Below are the code and all the weights of a small trained network. Each question names an input and a target symbol and asks about switching units off, where a switched-off unit gives its printed mean instead of its output.

import numpy as np


def w(rows, s, z=0):
    codes = np.array(rows[::2]) - 128.0
    scale = np.full(codes.shape[1], s)
    scale[-1] = z or s
    return codes * scale


def f(y):
    return y / 2 * (1 + np.tanh(0.7978845608 * (y + 0.044715 * y**3)))


def softmax(a):
    e = np.exp(a - a.max(-1, keepdims=True))
    return e / e.sum(-1, keepdims=True)


def log_softmax(a):
    a = a - a.max(-1, keepdims=True)
    return a - np.log(np.exp(a).sum(-1, keepdims=True))


def net(x, mask):
    ids = ['Ωεζηθμξπστ'.index(c) for c in x.split()]
    T = len(ids)
    res = E[ids] + P[:T]
    u = 0
    for l in range(2):
        r = res
        for j in range(2):
            rows = slice(2 * j, 2 * j + 2)
            q, k, v = (r @ M[l][rows].T for M in (Q, K, V))
            z = softmax(np.where(np.tri(T) > 0, q @ k.T / 2**0.5, -1e9)) @ v
            o = O[l][rows]
            res = res + np.where(mask[u + j], z, o[:, -1]) @ o[:, :-1]
        u += 2
        y = f(res @ A[l][:, :-1].T + A[l][:, -1])
        res = res + np.where(mask[u : u + 16], y, B[l][:, -1]) @ B[l][:, :-1]
        u += 16
    return log_softmax(res[-1] @ U[:, :-1].T + U[:, -1])


Q, K, V, O, A, B = {}, {}, {}, {}, {}, {}
E = w([
[168,117,101,60,164,92,214,133,99],'Ω',
[127,67,37,155,79,5,173,211,173],'ε',
[102,85,83,166,127,74,212,169,232],'ζ',
[132,35,107,105,95,121,160,122,230],'η',
[206,147,111,131,69,49,110,130,104],'θ',
[208,129,71,99,175,91,167,36,207],'μ',
[184,123,107,119,156,134,72,35,197],'ξ',
[45,206,102,158,158,157,156,139,191],'π',
[76,132,143,140,177,219,165,159,109],'σ',
[144,131,92,190,192,197,85,145,126],'τ',
],0.021)
P = w([
[90,141,178,235,111,54,146,28,138],'0',
[88,62,112,181,120,119,70,113,154],'1',
[136,76,97,179,114,149,148,74,105],'2',
[108,69,197,141,131,120,34,155,195],'3',
[143,123,72,176,115,177,150,111,108],'4',
[137,106,175,125,130,143,44,192,186],'5',
[162,171,42,172,105,189,160,150,103],'6',
[168,140,173,104,123,170,45,228,182],'7',
[190,226,20,162,102,201,184,186,100],'8',
[202,158,140,102,151,185,63,255,185],'9',
[182,152,123,133,151,223,223,98,84],'10',
],0.012)
Q[0] = w([
[108,166,153,82,106,153,129,74,87],'0.h0',
[193,110,63,148,201,122,135,180,190],'0.h0',
[15,128,178,127,108,145,163,3,54],'0.h1',
[134,94,109,180,92,190,59,155,107],'0.h1',
],0.0077)
K[0] = w([
[144,181,152,133,151,18,107,118,60],'0.h0',
[175,203,127,74,119,128,122,231,161],'0.h0',
[53,75,143,167,129,94,121,50,3],'0.h1',
[147,176,174,180,153,221,103,152,70],'0.h1',
],0.0067)
V[0] = w([
[38,138,123,254,163,112,154,70,59],'0.h0',
[182,151,126,181,112,211,131,203,147],'0.h0',
[140,99,120,113,194,55,103,227,122],'0.h1',
[74,138,69,57,119,59,152,129,182],'0.h1',
],0.0063)
O[0] = w([
[118,147,171,148,254,141,178,114,165,63],'0.h0',
[48,118,77,222,115,140,37,159,165,152],'0.h0',
[205,32,61,6,200,124,61,100,45,230],'0.h1',
[137,179,148,110,107,123,173,161,187,254],'0.h1',
],0.0074,0.0071)
A[0] = w([
[124,89,147,171,49,93,152,144,129,208],'0.n0',
[85,163,92,163,98,113,187,121,169,71],'0.n1',
[140,181,146,78,176,144,108,124,201,29],'0.n2',
[183,110,95,133,116,134,92,46,175,65],'0.n3',
[208,162,166,77,139,100,156,137,124,223],'0.n4',
[140,55,113,197,153,105,90,163,112,184],'0.n5',
[130,134,63,210,141,107,88,146,194,214],'0.n6',
[51,95,160,163,64,163,116,115,100,77],'0.n7',
[157,89,173,146,64,90,179,190,127,126],'0.n8',
[140,82,91,148,121,146,176,134,117,91],'0.n9',
[74,163,125,51,136,162,158,118,80,230],'0.n10',
[118,164,239,138,128,132,77,170,103,254],'0.n11',
[213,143,152,129,172,137,90,159,156,142],'0.n12',
[114,140,122,101,89,109,168,65,80,24],'0.n13',
[131,254,212,165,121,139,92,106,165,16],'0.n14',
[64,135,90,124,114,209,165,163,150,107],'0.n15',
],0.0085,0.0026)
B[0] = w([
[178,130,114,64,153,171,130,91,186,203],'0.n0',
[150,94,85,99,119,142,148,123,102,170],'0.n1',
[63,110,90,133,151,132,114,146,145,141],'0.n2',
[58,184,113,127,126,135,158,168,79,177],'0.n3',
[107,135,144,126,101,82,141,119,150,173],'0.n4',
[84,115,174,136,91,138,144,89,117,205],'0.n5',
[140,141,168,82,117,143,166,137,107,247],'0.n6',
[146,89,145,110,176,60,139,155,117,130],'0.n7',
[118,143,141,106,159,161,130,86,170,215],'0.n8',
[176,164,122,119,125,157,94,122,72,184],'0.n9',
[117,86,98,189,101,143,156,109,172,137],'0.n10',
[92,134,80,254,141,118,99,185,138,132],'0.n11',
[110,172,154,154,54,114,99,190,165,159],'0.n12',
[128,144,150,165,170,154,167,187,95,128],'0.n13',
[144,129,125,116,142,140,137,107,190,140],'0.n14',
[129,128,77,112,132,104,89,114,91,161],'0.n15',
],0.0091,0.013)
Q[1] = w([
[141,82,163,53,144,97,86,211,204],'1.h0',
[31,80,180,185,134,65,14,205,209],'1.h0',
[254,171,104,125,135,197,188,67,112],'1.h1',
[101,91,197,62,87,71,107,247,243],'1.h1',
],0.0088)
K[1] = w([
[154,173,39,169,57,172,84,254,120],'1.h0',
[114,115,99,97,95,186,108,197,38],'1.h0',
[178,198,208,148,146,75,189,72,231],'1.h1',
[117,171,53,139,60,169,83,228,109],'1.h1',
],0.0093)
V[1] = w([
[141,23,52,155,209,128,189,191,150],'1.h0',
[43,148,125,190,134,228,160,125,110],'1.h0',
[227,2,159,120,126,206,92,127,118],'1.h1',
[150,89,201,148,125,47,175,180,46],'1.h1',
],0.0085)
O[1] = w([
[174,68,119,164,148,173,113,202,139,255],'1.h0',
[119,66,156,145,87,4,65,123,172,84],'1.h0',
[151,63,26,118,184,115,162,132,133,1],'1.h1',
[73,106,147,97,67,183,160,162,20,14],'1.h1',
],0.014,0.0081)
A[1] = w([
[158,72,47,194,110,183,158,114,58,89],'1.n0',
[125,178,161,72,105,135,197,156,79,130],'1.n1',
[58,95,148,121,85,112,182,221,98,5],'1.n2',
[176,97,182,176,131,102,86,133,204,229],'1.n3',
[105,146,127,130,174,63,77,7,163,11],'1.n4',
[149,78,124,149,54,97,80,188,115,150],'1.n5',
[130,99,65,154,202,114,114,29,219,41],'1.n6',
[85,100,137,216,165,122,39,40,104,96],'1.n7',
[174,80,128,123,171,150,92,161,139,73],'1.n8',
[92,161,104,42,73,91,167,57,23,67],'1.n9',
[102,145,65,111,116,170,161,65,86,118],'1.n10',
[54,57,135,44,39,177,113,83,202,196],'1.n11',
[109,107,145,143,113,170,173,219,137,99],'1.n12',
[98,117,92,123,97,187,191,180,131,107],'1.n13',
[193,125,186,116,254,179,140,150,122,88],'1.n14',
[188,157,107,125,137,23,144,172,153,162],'1.n15',
],0.0076,0.0031)
B[1] = w([
[31,225,174,94,114,110,152,93,169,193],'1.n0',
[74,67,130,94,133,137,114,78,78,203],'1.n1',
[143,168,82,191,70,235,1,85,115,145],'1.n2',
[12,193,41,55,167,188,100,135,86,254],'1.n3',
[178,140,228,148,124,62,56,193,79,182],'1.n4',
[87,93,137,99,194,136,227,133,147,189],'1.n5',
[106,139,110,192,76,187,115,123,53,218],'1.n6',
[149,163,117,146,99,132,228,101,69,156],'1.n7',
[170,169,138,179,138,108,166,173,142,186],'1.n8',
[87,43,229,244,173,191,111,91,200,156],'1.n9',
[104,42,172,145,168,75,85,80,95,182],'1.n10',
[198,105,60,135,124,96,154,124,136,190],'1.n11',
[170,120,148,118,88,77,95,201,158,178],'1.n12',
[154,55,165,157,153,52,64,198,33,203],'1.n13',
[158,169,81,109,66,45,81,167,111,206],'1.n14',
[122,93,69,173,124,195,100,114,98,210],'1.n15',
],0.0061,0.026)
U = w([
[180,73,130,196,44,146,121,141,157,61],'Ω',
[172,132,111,70,164,137,148,134,73,110],'ε',
[230,101,173,207,94,132,153,216,207,147],'ζ',
[207,127,61,186,83,162,155,84,123,203],'η',
[175,98,136,131,203,152,129,54,151,212],'θ',
[103,161,107,91,11,186,231,131,170,190],'μ',
[225,118,150,163,111,85,75,95,163,134],'ξ',
[168,124,138,134,203,174,60,138,186,2],'π',
[68,95,83,136,58,160,215,180,187,93],'σ',
[111,84,57,170,3,57,174,85,122,115],'τ',
],0.0045,0.0048)

Each question gives the input, a string of symbols that net reads in full, and the target symbol t.
The units are the heads (2 rows each of Q, K, V and O) and the neurons (one row each of A and B). Each row of codes is followed by its name. A weight is (code - 128) times the scale printed after its matrix; where a second scale follows, it is the last column's (O, A, B and U).
mask holds one flag per unit, layer by layer, with each layer's heads first. A switched-off unit (its flag False) gives its mean, the last column of its rows in O or B, instead of its output. The means were averaged over made-up inputs and are rounded, as every weight is.
A unit's drop is (log p(t) with every unit on - log p(t) with that unit switched off) / (log p(t) with every unit on - log p(t) with every unit switched off).
The circuit of an input: a set's keep is (log p(t) with only the set's units on - log p(t) with every unit switched off) / (log p(t) with every unit on - log p(t) with every unit switched off). Starting from the 12 units with the biggest drops (on a tie, the unit counted first), units are removed one at a time, each time the one whose removal leaves the highest keep (on an exact tie, the one counted first), for as long as the keep stays at least 0.8.
units of the circuit, in order: the units of the circuit, biggest drop first
unit that matters most: the unit with the biggest drop
top k neurons: the k neurons with the biggest drops, biggest first
top k neurons in layer l: the k neurons of layer l with the biggest drops, biggest first
which heads matter: for each layer, one digit per head in row order, 1 if its drop is at least 0.15 and else 0, layers parted by /
input θ Ω τ σ ε ξ ε μ ε Ω, target μ: top 2 neurons	[0.n8 0.n12]
input ε Ω ε σ ε ε ξ, target ε: unit that matters most	1.h0
input η τ ε μ ε θ η η ε Ω θ, target η: which heads matter	01 / 01
input Ω ξ ε ε ζ π μ, target Ω: which heads matter	10 / 01
input Ω μ Ω ε σ π ε η ξ ζ, target ξ: units of the circuit, in order	[1.h0 0.n3 1.h1 0.n12]
input ξ σ π σ ε ξ Ω, target ξ: units of the circuit, in order	[1.h0 1.n4 1.h1 0.h1]
input η θ σ ε τ, target η: top 3 neurons in layer 0	[0.n0 0.n1 0.n8]
input ζ ε ε τ η η η τ π, target ζ: which heads matter	10 / 10
input ζ σ σ ε σ ε, target σ: top 3 neurons in layer 0	[0.n5 0.n8 0.n15]
input σ μ Ω η ε μ π, target σ: which heads matter	10 / 10
input ξ ε ξ η ξ μ ε ζ ε η ε, target ξ: units of the circuit, in order	[1.h0 1.n4 1.h1 0.h1]
input ξ ε η μ ε μ ζ η ε Ω η, target ξ: which heads matter	00 / 11
input π σ ε, target π: which heads matter	10 / 01
input π ε Ω ε Ω ε ζ, target π: which heads matter	10 / 01
input η Ω η ε η ε ε ε Ω, target η: which heads matter	01 / 01
input ε ε μ Ω μ ε, target μ: top neuron in layer 1	[1.n13]
input τ ζ ε τ Ω μ μ τ π, target τ: units of the circuit, in order	[1.h0 0.h0 0.h1]
input Ω ε π Ω, target π: which heads matter	10 / 11
input ε ε σ, target ε: which heads matter	10 / 11
input ε θ σ η ε ε μ ζ π ε, target π: which heads matter	00 / 01
input η ε ε τ τ η ε ε ε ε, target ε: unit that matters most	0.h1
input μ ζ θ η ξ ζ, target ξ: which heads matter	00 / 11
input ξ μ μ ε η μ, target μ: top 2 neurons in layer 1	[1.n13 1.n10]
input π η η ε ξ η ζ, target π: units of the circuit, in order	[1.n3 1.h1 0.n14 0.h1]
input ε ε Ω η Ω ε ε θ, target θ: top 2 neurons	[1.n9 0.n12]
input ε η η ζ σ η ε, target ε: which heads matter	10 / 10
input σ μ ε ε ε, target σ: top 3 neurons	[0.n3 0.n14 1.n3]
